Below are the code and all the weights of a small trained network. Each question names an input and a target symbol and asks about switching units off, where a switched-off unit gives its printed mean instead of its output.

import numpy as np


def w(rows, s, z=0):
    codes = np.array(rows[::2]) - 128.0
    scale = np.full(codes.shape[1], s)
    scale[-1] = z or s
    return codes * scale


def f(y):
    return np.maximum(y, 0)


def softmax(a):
    e = np.exp(a - a.max(-1, keepdims=True))
    return e / e.sum(-1, keepdims=True)


def log_softmax(a):
    a = a - a.max(-1, keepdims=True)
    return a - np.log(np.exp(a).sum(-1, keepdims=True))


def net(x, mask):
    ids = ['ΔΦΨαβζηξσω'.index(c) for c in x.split()]
    T = len(ids)
    res = E[ids] + P[:T]
    u = 0
    for l in range(2):
        q, k, v = (res @ M[l].T for M in (Q, K, V))
        z = softmax(np.where(np.tri(T) > 0, q @ k.T / 3**0.5, -1e9)) @ v
        res = res + np.where(mask[u], z, O[l][:, -1]) @ O[l][:, :-1]
        u += 1
        y = f(res @ A[l][:, :-1].T + A[l][:, -1])
        res = res + np.where(mask[u : u + 4], y, B[l][:, -1]) @ B[l][:, :-1]
        u += 4
    return log_softmax(res[-1] @ U[:, :-1].T + U[:, -1])


Q, K, V, O, A, B = {}, {}, {}, {}, {}, {}
E = w([
[78,25,214,197,85,118,95,148,148,94,117,87],'Δ',
[142,78,245,162,92,104,175,112,115,128,209,149],'Φ',
[145,161,40,96,136,113,135,3,80,165,68,182],'Ψ',
[149,133,161,124,167,158,174,92,111,146,135,73],'α',
[121,147,151,128,181,69,95,123,71,94,87,156],'β',
[181,108,170,151,150,147,117,182,13,91,162,73],'ζ',
[76,52,69,129,12,60,243,108,87,164,100,147],'η',
[86,58,114,228,105,206,142,16,152,173,64,203],'ξ',
[210,144,173,151,41,62,163,122,70,180,181,129],'σ',
[55,106,152,71,127,115,115,157,68,165,132,150],'ω',
],0.018)
P = w([
[171,113,88,192,248,113,132,230,152,151,208,179],'0',
[149,241,208,132,84,146,188,13,143,92,88,168],'1',
[135,90,129,111,204,80,80,95,153,138,104,118],'2',
[120,242,185,158,110,159,221,78,117,95,57,148],'3',
[102,81,113,96,198,58,69,112,112,111,106,114],'4',
[90,221,182,148,77,154,244,102,97,102,71,135],'5',
[100,70,107,123,205,67,81,167,125,128,81,127],'6',
],0.011)
Q[0] = w([
[162,45,94,94,164,18,45,153,209,127,154,150],'L0H0',
[105,61,186,189,130,101,162,123,95,186,88,171],'L0H0',
[57,208,194,164,172,65,104,129,8,188,145,254],'L0H0',
],0.0061)
K[0] = w([
[62,84,188,123,99,97,60,1,150,68,57,28],'L0H0',
[123,11,107,228,56,103,117,160,135,95,105,174],'L0H0',
[117,46,65,195,96,177,98,189,124,139,80,207],'L0H0',
],0.0063)
V[0] = w([
[153,142,122,146,65,151,2,166,35,166,149,182],'L0H0',
[167,181,120,14,113,191,16,198,161,215,168,117],'L0H0',
[254,87,41,217,126,224,180,128,98,141,118,37],'L0H0',
],0.0049)
O[0] = w([
[124,175,97,144,75,49,58,139,78,166,86,186,141],'L0H0',
[74,133,207,156,131,52,122,247,153,129,177,202,2],'L0H0',
[128,197,118,107,82,183,95,122,73,188,169,121,153],'L0H0',
],0.012,0.0059)
A[0] = w([
[166,82,142,160,124,153,134,137,150,136,254,139,6],'L0N0',
[61,66,169,46,154,143,135,140,123,152,162,158,222],'L0N1',
[99,181,152,155,40,174,118,114,116,104,111,116,138],'L0N2',
[91,129,153,169,103,139,122,141,150,77,108,106,181],'L0N3',
],0.0098,0.0017)
B[0] = w([
[193,132,39,176,144,52,128,187,111,101,75,80,153],'L0N0',
[173,158,85,179,142,167,235,52,194,150,101,76,172],'L0N1',
[93,198,60,178,150,203,12,127,120,95,129,147,254],'L0N2',
[116,122,143,81,121,63,160,122,147,131,80,52,152],'L0N3',
],0.011,0.008)
Q[1] = w([
[65,2,106,104,115,75,51,166,230,242,245,180],'L1H0',
[64,156,160,210,8,167,188,175,107,88,87,252],'L1H0',
[39,167,250,105,19,129,81,167,200,68,139,181],'L1H0',
],0.0061)
K[1] = w([
[158,167,218,77,79,164,164,31,151,93,85,100],'L1H0',
[246,167,96,125,162,78,131,148,174,182,205,221],'L1H0',
[223,253,157,60,214,98,105,159,175,131,198,114],'L1H0',
],0.0063)
V[1] = w([
[74,82,58,184,44,112,129,144,157,111,157,68],'L1H0',
[172,254,124,78,150,61,136,118,122,125,129,24],'L1H0',
[99,94,150,137,215,150,49,197,129,84,126,48],'L1H0',
],0.0075)
O[1] = w([
[98,135,171,144,124,144,176,96,62,189,95,132,219],'L1H0',
[159,52,169,9,184,100,107,41,189,123,156,202,163],'L1H0',
[128,116,142,119,173,214,153,91,75,65,143,185,2],'L1H0',
],0.014,0.0052)
A[1] = w([
[182,109,157,28,143,130,154,150,64,168,137,95,194],'L1N0',
[186,2,164,130,121,113,79,171,115,97,165,118,15],'L1N1',
[99,65,103,98,228,110,111,162,219,148,171,155,250],'L1N2',
[71,207,114,147,111,182,139,142,109,5,144,163,21],'L1N3',
],0.0088,0.0014)
B[1] = w([
[136,152,175,131,56,116,129,182,194,142,34,50,222],'L1N0',
[143,254,82,118,151,194,116,197,140,30,97,213,173],'L1N1',
[117,118,196,55,147,101,103,40,33,94,252,24,244],'L1N2',
[120,188,172,136,149,53,137,72,187,102,181,220,254],'L1N3',
],0.0098,0.0088)
U = w([
[91,107,151,158,183,94,219,88,122,153,193,101,75],'Δ',
[148,58,151,111,127,182,136,118,138,121,91,127,247],'Φ',
[132,159,64,58,79,119,105,166,254,88,134,86,121],'Ψ',
[119,115,145,102,87,210,137,107,159,100,207,65,83],'α',
[195,120,60,134,150,103,222,108,228,42,141,98,116],'β',
[76,116,97,106,175,125,106,148,90,86,158,134,148],'ζ',
[112,118,92,150,144,185,105,123,80,119,149,53,134],'η',
[85,217,125,83,104,167,152,167,154,63,136,89,2],'ξ',
[122,57,115,113,118,85,49,113,70,161,163,115,100],'σ',
[103,106,144,131,103,26,170,135,179,144,76,125,163],'ω',
],0.0068,0.0063)

Each question gives the input, a string of symbols that net reads in full, and the target symbol t.
The units are the heads (3 rows each of Q, K, V and O) and the neurons (one row each of A and B). Each row of codes is followed by its name. A weight is (code - 128) times the scale printed after its matrix; where a second scale follows, it is the last column's (O, A, B and U).
mask holds one flag per unit, layer by layer, with each layer's heads first. A switched-off unit (its flag False) gives its mean, the last column of its rows in O or B, instead of its output. The means were averaged over made-up inputs and are rounded, as every weight is.
A unit's drop is (log p(t) with every unit on - log p(t) with that unit switched off) / (log p(t) with every unit on - log p(t) with every unit switched off).
The circuit of an input: a set's keep is (log p(t) with only the set's units on - log p(t) with every unit switched off) / (log p(t) with every unit on - log p(t) with every unit switched off). Starting from all 10 units, units are removed one at a time, each time the one whose removal leaves the highest keep (on an exact tie, the one counted first), for as long as the keep stays at least 0.8.
circuit, biggest first: the units of the circuit, biggest drop first
unit that matters most: the unit with the biggest drop
k most important neurons: the k neurons with the biggest drops, biggest first
input ω Φ β Ψ Ψ ξ, target ω: circuit, biggest first	[L0H0]
input ζ ω β Ψ Ψ ζ σ, target Ψ: circuit, biggest first	[L1H0, L1N1]
input ω Ψ ω Δ ζ, target Φ: circuit, biggest first	[L0N3, L1H0, L1N0]
input Δ β ω ω α ζ, target Δ: 2 most important neurons	[L1N3, L1N1]
input Ψ σ ω β ζ Ψ, target Ψ: 3 most important neurons	[L0N1, L0N2, L1N2]
input ξ ζ ω σ, target ξ: circuit, biggest first	[L1N3, L1H0]
input Ψ ω ω ξ Φ β, target Ψ: 2 most important neurons	[L0N1, L0N2]
input ω Φ σ, target Ψ: 3 most important neurons	[L1N1, L0N1, L0N2]
input η ω β, target ω: circuit, biggest first	[L0N2, L1H0]
input Ψ ζ Ψ η ξ Ψ Δ, target Φ: 2 most important neurons	[L0N3, L0N2]
input σ β ξ ζ, target σ: circuit, biggest first	[L1H0, L0H0, L0N0]
input η Φ α Ψ Ψ Ψ ω, target ω: 3 most important neurons	[L0N2, L0N1, L1N2]
input Ψ Ψ Ψ ω Φ, target β: 4 most important neurons	[L1N1, L0N0, L0N2, L0N1]
input ω Φ Ψ σ, target ω: unit that matters most	L0H0
input ζ Ψ ω ω β Φ Ψ, target σ: 3 most important neurons	[L0N1, L1N2, L0N2]
input σ Ψ Ψ Δ, target σ: circuit, biggest first	[L1H0, L0N0, L0H0, L1N2]
input ξ ζ Ψ ξ Δ, target Φ: circuit, biggest first	[L1H0, L0N3, L0H0]
input Ψ ξ ζ Ψ Ψ Ψ σ, target η: circuit, biggest first	[L1H0, L0H0, L0N2]
input α ξ Ψ Ψ Ψ α β, target η: circuit, biggest first	[L1H0, L0N2, L0H0]
input β Ψ ω ω ξ ω, target β: unit that matters most	L1H0
input Ψ Ψ η ξ Ψ ζ, target Ψ: circuit, biggest first	[L1H0, L0H0]
input ξ ω Φ Ψ, target ξ: 2 most important neurons	[L1N3, L0N2]
input Ψ ξ η Φ Φ η, target Ψ: circuit, biggest first	[L1H0, L0N2]
